Below are the code and all the weights of a small trained network. Each question names an input and a class and asks about switching units off, where a switched-off unit gives its printed mean instead of its output.

import numpy as np


def w(rows, s, z=0):
    codes = np.array(rows[::2]) - 128.0
    scale = np.full(codes.shape[1], s)
    scale[-1] = z or s
    return codes * scale


def f(y):
    return np.maximum(y, 0)


def log_softmax(a):
    a = a - a.max(-1, keepdims=True)
    return a - np.log(np.exp(a).sum(-1, keepdims=True))


def net(x, mask):
    res = np.array(x, float).reshape(1, 4) / 4 @ E
    y = f(res @ A[0][:, :-1].T + A[0][:, -1])
    res = res + np.where(mask, y, B[0][:, -1]) @ B[0][:, :-1]
    return log_softmax(res[-1] @ U[:, :-1].T + U[:, -1])


A, B = {}, {}
E = w([
[146,244,184],'x0',
[131,149,1],'x1',
[130,126,127],'x2',
[128,129,128],'x3',
],0.0098)
A[0] = w([
[53,53,114,109],'N1',
[54,142,143,251],'N2',
[108,56,141,104],'N3',
[106,5,125,138],'N4',
[122,154,34,86],'N5',
[151,208,203,115],'N6',
[110,75,249,93],'N7',
],0.012,0.014)
B[0] = w([
[118,209,113,161],'N1',
[142,47,255,252],'N2',
[215,185,82,151],'N3',
[192,186,206,190],'N4',
[60,194,175,161],'N5',
[204,145,88,191],'N6',
[9,219,177,181],'N7',
],0.0096,0.014)
U = w([
[153,113,152,226],'0',
[155,109,152,216],'1',
[231,190,139,1],'2',
[25,175,136,101],'3',
[135,7,139,70],'4',
],0.017,0.012)

Each question gives the input, the list of numbers given to net, and the class t.
The units are the neurons (one row each of A and B). Each row of codes is followed by its name. A weight is (code - 128) times the scale printed after its matrix; where a second scale follows, it is the last column's (A, B and U).
mask holds one flag per neuron, in row order. A switched-off neuron (its flag False) gives its mean, the last column of its row in B, instead of its output. The means were averaged over made-up inputs and are rounded, as every weight is.
A unit's drop is (log p(t) with every unit on - log p(t) with that unit switched off) / (log p(t) with every unit on - log p(t) with every unit switched off).
The circuit of an input: a set's keep is (log p(t) with only the set's units on - log p(t) with every unit switched off) / (log p(t) with every unit on - log p(t) with every unit switched off). Starting from all 7 units, units are removed one at a time, each time the one whose removal leaves the highest keep (on an exact tie, the one counted first), for as long as the keep stays at least 0.8.
units of the circuit, in order: the units of the circuit, biggest drop first
most important unit: the unit with the biggest drop
k most important neurons: the k neurons with the biggest drops, biggest first
drop when u is switched off: that unit's drop, to one decimal
input [-7,-2,-5,5], class 2: units of the circuit, in order	(N4; N3)
input [-8,7,0,-7], class 2: most important unit	N4
input [2,-5,0,4], class 3: 3 most important neurons	(N7; N4; N3)
input [-6,-1,2,-3], class 2: units of the circuit, in order	(N4; N3)
input [-5,2,3,1], class 2: units of the circuit, in order	(N4; N1)
input [-3,-7,-3,2], class 3: 2 most important neurons	(N7; N6)
input [4,8,-7,5], class 3: 3 most important neurons	(N5; N6; N4)
input [-2,3,0,3], class 4: units of the circuit, in order	(N7; N6)
input [-3,7,3,0], class 3: 2 most important neurons	(N5; N6)
input [-2,6,5,0], class 3: 4 most important neurons	(N5; N6; N2; N3)
input [-8,7,-2,3], class 2: 2 most important neurons	(N4; N7)
input [-4,-8,5,0], class 3: 2 most important neurons	(N7; N6)
input [-8,0,7,7], class 2: 2 most important neurons	(N4; N3)
input [-1,-5,2,3], class 3: 2 most important neurons	(N7; N6)
input [1,-8,6,4], class 3: most important neuron	(N7)
input [-8,-4,-1,-1], class 2: drop when N3 is switched off	0.2
input [0,2,0,-3], class 4: drop when N4 is switched off	0.3
input [-8,-2,-6,2], class 2: drop when N3 is switched off	0.2
input [-3,-8,7,4], class 3: drop when N1 is switched off	0.0
